Here is a tiny trained network, its code and every weight. The questions are about switching its units off for an input and a target symbol, where a switched-off unit gives its printed mean instead of its output.

import numpy as np


def w(rows, s, z=0):
    codes = np.array(rows[::2]) - 128.0
    scale = np.full(codes.shape[1], s)
    scale[-1] = z or s
    return codes * scale


def norm(h):
    return h / np.sqrt((h * h).mean(-1, keepdims=True) + 1e-5)


def f(y):
    return y / 2 * (1 + np.tanh(0.7978845608 * (y + 0.044715 * y**3)))


def softmax(a):
    e = np.exp(a - a.max(-1, keepdims=True))
    return e / e.sum(-1, keepdims=True)


def log_softmax(a):
    a = a - a.max(-1, keepdims=True)
    return a - np.log(np.exp(a).sum(-1, keepdims=True))


def net(x, mask):
    ids = ['βγδεζηθλξπσω'.index(c) for c in x.split()]
    T = len(ids)
    res = E[ids] + P[:T]
    u = 0
    for l in range(2):
        q, k, v = (norm(res) @ M[l].T for M in (Q, K, V))
        z = softmax(np.where(np.tri(T) > 0, q @ k.T / 2**0.5, -1e9)) @ v
        res = res + np.where(mask[u], z, O[l][:, -1]) @ O[l][:, :-1]
        u += 1
        y = f(norm(res) @ A[l][:, :-1].T + A[l][:, -1])
        res = res + np.where(mask[u : u + 4], y, B[l][:, -1]) @ B[l][:, :-1]
        u += 4
    return log_softmax(norm(res)[-1] @ U[:, :-1].T + U[:, -1])


Q, K, V, O, A, B = {}, {}, {}, {}, {}, {}
E = w([
[117,174,79,111,91,45,93],'β',
[185,147,142,90,202,227,90],'γ',
[79,156,97,49,89,99,94],'δ',
[154,95,83,23,88,107,108],'ε',
[92,91,111,162,251,85,136],'ζ',
[49,50,164,92,159,108,213],'η',
[208,124,160,138,138,54,227],'θ',
[197,153,150,142,241,119,202],'λ',
[34,139,139,40,73,106,156],'ξ',
[45,203,92,100,125,68,133],'π',
[201,14,124,64,151,138,91],'σ',
[173,170,74,115,94,38,81],'ω',
],0.0033)
P = w([
[143,137,1,117,95,196,215],'0',
[142,130,39,120,113,151,174],'1',
[137,133,67,117,132,116,159],'2',
[143,142,83,105,143,97,143],'3',
[147,141,104,92,150,95,133],'4',
[137,138,117,91,153,84,119],'5',
[132,136,142,87,152,82,112],'6',
[129,137,165,86,150,88,98],'7',
[120,135,186,96,150,80,87],'8',
[109,139,221,99,152,80,76],'9',
[109,131,224,88,152,76,60],'10',
],0.0035)
Q[0] = w([
[150,102,120,255,94,211,175],'0.h1',
[92,138,95,177,60,153,100],'0.h1',
],0.0084)
K[0] = w([
[109,129,2,110,113,169,161],'0.h1',
[161,96,67,154,146,183,218],'0.h1',
],0.0073)
V[0] = w([
[4,95,106,87,68,173,50],'0.h1',
[104,75,168,94,180,212,187],'0.h1',
],0.0037)
O[0] = w([
[78,108,35,19,255,154,90,30],'0.h1',
[217,206,203,17,197,13,163,5],'0.h1',
],0.0034,0.0017)
A[0] = w([
[188,203,49,187,120,54,3,59],'0.n1',
[153,117,192,181,173,160,250,92],'0.n2',
[170,88,169,151,179,176,134,254],'0.n3',
[38,92,132,112,61,148,62,90],'0.n4',
],0.003,0.0038)
B[0] = w([
[114,104,139,3,175,140,145,167],'0.n1',
[81,132,87,105,145,111,135,116],'0.n2',
[128,178,92,175,111,85,90,252],'0.n3',
[119,122,103,134,87,109,129,146],'0.n4',
],0.0048,0.0019)
Q[1] = w([
[137,145,116,127,133,7,73],'1.h1',
[98,137,111,104,70,114,94],'1.h1',
],0.013)
K[1] = w([
[88,111,253,128,140,120,44],'1.h1',
[148,107,229,185,189,124,140],'1.h1',
],0.0075)
V[1] = w([
[240,11,120,77,82,164,100],'1.h1',
[52,3,196,99,94,66,199],'1.h1',
],0.0039)
O[1] = w([
[38,222,120,122,121,50,88,46],'1.h1',
[147,123,1,108,79,72,173,10],'1.h1',
],0.0053,0.0011)
A[1] = w([
[178,32,135,175,151,126,94,5],'1.n1',
[182,119,192,60,66,95,108,152],'1.n2',
[174,31,144,98,86,253,178,136],'1.n3',
[78,179,100,65,31,153,97,130],'1.n4',
],0.0041,0.0024)
B[1] = w([
[115,156,100,133,136,2,4,106],'1.n1',
[128,171,105,207,200,158,200,250],'1.n2',
[73,157,126,225,223,23,103,209],'1.n3',
[228,151,162,221,174,53,112,239],'1.n4',
],0.0033,0.0016)
U = w([
[52,93,84,178,93,188,105,107],'β',
[145,121,254,68,147,216,116,134],'γ',
[92,135,64,81,156,176,90,75],'δ',
[107,174,155,74,99,40,64,122],'ε',
[141,174,118,170,179,122,169,254],'ζ',
[227,144,85,43,118,134,146,56],'η',
[166,117,157,153,72,115,111,183],'θ',
[204,125,187,172,32,99,205,85],'λ',
[146,47,86,3,114,141,168,139],'ξ',
[113,31,109,195,250,100,110,48],'π',
[43,236,134,76,136,82,165,34],'σ',
[44,108,107,216,27,177,83,114],'ω',
],0.0061,0.0081)

Each question gives the input, a string of symbols that net reads in full, and the target symbol t.
The units are the heads (2 rows each of Q, K, V and O) and the neurons (one row each of A and B). Each row of codes is followed by its name. A weight is (code - 128) times the scale printed after its matrix; where a second scale follows, it is the last column's (O, A, B and U).
mask holds one flag per unit, layer by layer, with each layer's heads first. A switched-off unit (its flag False) gives its mean, the last column of its rows in O or B, instead of its output. The means were averaged over made-up inputs and are rounded, as every weight is.
A unit's drop is (log p(t) with every unit on - log p(t) with that unit switched off) / (log p(t) with every unit on - log p(t) with every unit switched off).
The circuit of an input: a set's keep is (log p(t) with only the set's units on - log p(t) with every unit switched off) / (log p(t) with every unit on - log p(t) with every unit switched off). Starting from all 10 units, units are removed one at a time, each time the one whose removal leaves the highest keep (on an exact tie, the one counted first), for as long as the keep stays at least 0.8.
circuit, biggest first: the units of the circuit, biggest drop first
most important unit: the unit with the biggest drop
top k neurons: the k neurons with the biggest drops, biggest first
k most important neurons of layer l: the k neurons of layer l with the biggest drops, biggest first
input β δ ξ σ ε, target ε: circuit, biggest first	[1.h1]
input ξ ξ η β ω β γ ε, target γ: circuit, biggest first	[1.h1; 0.n3]
input ε λ δ η β η ξ ω, target ξ: circuit, biggest first	[0.n1; 1.h1]
input γ λ ζ δ ω ε, target π: circuit, biggest first	[1.n3; 1.h1; 0.h1]
input η ξ ξ ξ, target ξ: circuit, biggest first	[0.h1; 1.h1]
input π π ξ ω η π ω, target ξ: circuit, biggest first	[1.h1; 0.n1]
input γ β ζ β, target π: circuit, biggest first	[1.h1; 1.n3; 0.n3]
input θ λ λ ω ζ π ε, target π: circuit, biggest first	[1.n3; 1.h1]
input ω δ ζ ε δ, target π: circuit, biggest first	[1.h1; 1.n3]
input λ ξ β ζ ω, target π: circuit, biggest first	[0.h1; 1.h1; 1.n3; 0.n1]
input θ ω ω δ σ ξ σ γ β, target γ: 2 most important neurons of layer 0	[0.n3; 0.n1]
input ω σ ω ω ξ ξ ζ ζ ω ζ δ, target π: circuit, biggest first	[1.h1; 1.n3; 0.n3]
input β η δ ξ η, target ξ: 3 most important neurons of layer 1	[1.n4; 1.n2; 1.n3]
input ω σ γ π ω ζ δ, target ζ: most important unit	1.n3
input β ζ ω γ θ ζ η ζ ζ γ π, target γ: top 3 neurons	[0.n3; 1.n3; 1.n4]
input ω β β ε ξ λ δ, target ζ: top 2 neurons	[1.n2; 1.n4]
input δ ε π σ ζ ζ β ξ, target ζ: top 2 neurons	[1.n3; 1.n2]
input ζ β β β ζ ω, target π: top 3 neurons	[1.n3; 0.n1; 0.n3]
input β η ζ δ β β ω λ δ, target λ: 2 most important neurons of layer 0	[0.n2; 0.n3]
input β γ δ θ γ π ξ, target γ: top neuron	[0.n4]
input β η β, target ξ: 2 most important neurons of layer 0	[0.n1; 0.n3]
